Below is a small trained network, with its code and all its weights. Each question gives an input and a class and asks what happens when units are switched off, that is, made to give their printed mean instead of their output.

import numpy as np


def w(rows, s, z=0):
    codes = np.array(rows[::2]) - 128.0
    scale = np.full(codes.shape[1], s)
    scale[-1] = z or s
    return codes * scale


def f(y):
    return np.maximum(y, 0)


def log_softmax(a):
    a = a - a.max(-1, keepdims=True)
    return a - np.log(np.exp(a).sum(-1, keepdims=True))


def net(x, mask):
    res = np.array(x, float).reshape(1, 3) / 4 @ E
    y = f(res @ A[0][:, :-1].T + A[0][:, -1])
    res = res + np.where(mask, y, B[0][:, -1]) @ B[0][:, :-1]
    return log_softmax(res[-1] @ U[:, :-1].T + U[:, -1])


A, B = {}, {}
E = w([
[128,157,55,48,224,104,193,153,100,120,137,117],'x0',
[136,64,135,117,129,27,114,125,84,69,160,218],'x1',
[7,111,92,141,137,108,80,157,175,175,218,130],'x2',
],0.015)
A[0] = w([
[75,151,55,91,188,75,138,164,119,132,147,142,58],'n1',
[207,62,159,110,128,57,134,82,52,52,105,209,129],'n2',
[78,20,97,122,153,29,81,139,86,86,197,248,64],'n3',
[146,61,161,112,120,91,127,113,95,80,118,188,144],'n4',
[176,207,134,125,111,248,155,119,143,178,39,32,253],'n5',
[188,177,79,62,199,116,207,131,71,96,93,114,125],'n6',
[88,58,100,129,113,62,64,157,135,122,186,216,113],'n7',
[51,135,45,71,229,95,166,187,127,152,174,109,46],'n8',
[122,138,74,33,219,58,162,174,93,124,142,133,105],'n9',
[109,176,80,81,176,141,177,174,110,125,129,87,134],'n10',
[66,171,96,149,151,175,98,167,198,241,155,50,137],'n11',
[184,175,92,49,197,116,208,131,64,80,64,108,124],'n12',
[38,75,146,216,48,129,2,121,193,182,173,143,132],'n13',
[87,152,78,58,197,106,157,186,127,141,214,105,60],'n14',
[78,190,97,144,132,165,140,130,191,200,137,45,180],'n15',
[191,112,244,194,10,159,122,30,100,97,64,127,242],'n16',
],0.0074,0.0061)
B[0] = w([
[173,113,130,145,140,85,95,61,173,111,76,127,178],'n1',
[88,73,118,37,101,20,109,187,91,49,116,197,223],'n2',
[253,147,190,218,103,25,169,109,148,225,87,113,211],'n3',
[142,96,131,77,103,69,139,185,136,108,125,155,186],'n4',
[180,212,178,244,239,193,115,39,184,208,109,113,255],'n5',
[66,164,64,115,154,152,207,131,48,183,166,158,209],'n6',
[148,116,182,167,99,116,179,163,166,166,125,131,188],'n7',
[209,82,115,125,144,125,78,51,194,78,73,125,205],'n8',
[172,152,81,152,166,92,99,34,92,153,73,127,204],'n9',
[168,141,66,89,143,156,136,93,124,94,160,155,187],'n10',
[76,63,91,81,118,168,59,139,149,28,183,55,237],'n11',
[80,175,101,111,168,141,197,151,53,201,166,166,215],'n12',
[24,140,139,168,101,167,194,206,43,187,229,55,233],'n13',
[200,77,124,138,131,84,73,39,193,93,80,102,192],'n14',
[93,120,55,82,126,185,90,101,151,67,164,117,226],'n15',
[187,109,226,126,138,126,15,116,209,58,24,137,248],'n16',
],0.0073,0.02)
U = w([
[214,150,175,225,151,104,83,66,208,147,44,123,183],'0',
[20,130,124,122,108,199,113,176,124,107,206,86,166],'1',
[137,219,104,139,170,203,212,108,89,206,140,139,139],'2',
[147,74,77,20,135,135,62,88,188,12,127,106,85],'3',
[154,75,190,21,86,100,61,192,167,2,84,167,226],'4',
[134,115,175,188,58,101,247,191,134,229,184,110,52],'5',
[119,126,82,24,124,53,201,149,28,118,135,166,4],'6',
],0.0084,0.0021)

Each question gives the input, the list of numbers given to net, and the class t.
The units are the neurons (one row each of A and B). Each row of codes is followed by its name. A weight is (code - 128) times the scale printed after its matrix; where a second scale follows, it is the last column's (A, B and U).
mask holds one flag per neuron, in row order. A switched-off neuron (its flag False) gives its mean, the last column of its row in B, instead of its output. The means were averaged over made-up inputs and are rounded, as every weight is.
A unit's drop is (log p(t) with every unit on - log p(t) with that unit switched off) / (log p(t) with every unit on - log p(t) with every unit switched off).
unit that matters most: the unit with the biggest drop
k most important neurons: the k neurons with the biggest drops, biggest first
drop of u: that unit's drop, to one decimal
input [7,5,1], class 0: 3 most important neurons : [n3, n8, n14]
input [0,7,-6], class 4: 2 most important neurons : [n16, n13]
input [0,5,6], class 5: unit that matters most : n13
input [3,5,0], class 6: 2 most important neurons : [n5, n16]
input [-3,1,7], class 5: 2 most important neurons : [n3, n7]
input [0,3,8], class 5: 4 most important neurons : [n13, n16, n5, n7]
input [-8,3,-1], class 4: 2 most important neurons : [n16, n5]
input [1,-2,8], class 3: 3 most important neurons : [n8, n14, n12]
input [-6,6,1], class 5: 2 most important neurons : [n13, n3]
input [-6,-8,1], class 1: 2 most important neurons : [n13, n11]
input [0,-1,1], class 1: 2 most important neurons : [n16, n3]
input [3,8,1], class 0: 2 most important neurons : [n3, n13]
input [-5,1,0], class 4: 2 most important neurons : [n5, n16]
input [-1,7,-7], class 4: unit that matters most : n16
input [8,6,1], class 0: 4 most important neurons : [n3, n8, n14, n1]
input [1,-4,2], class 3: drop of n6 : 0.1
input [6,5,-7], class 6: drop of n2 : 0.0
input [-5,4,-1], class 4: drop of n5 : 0.3
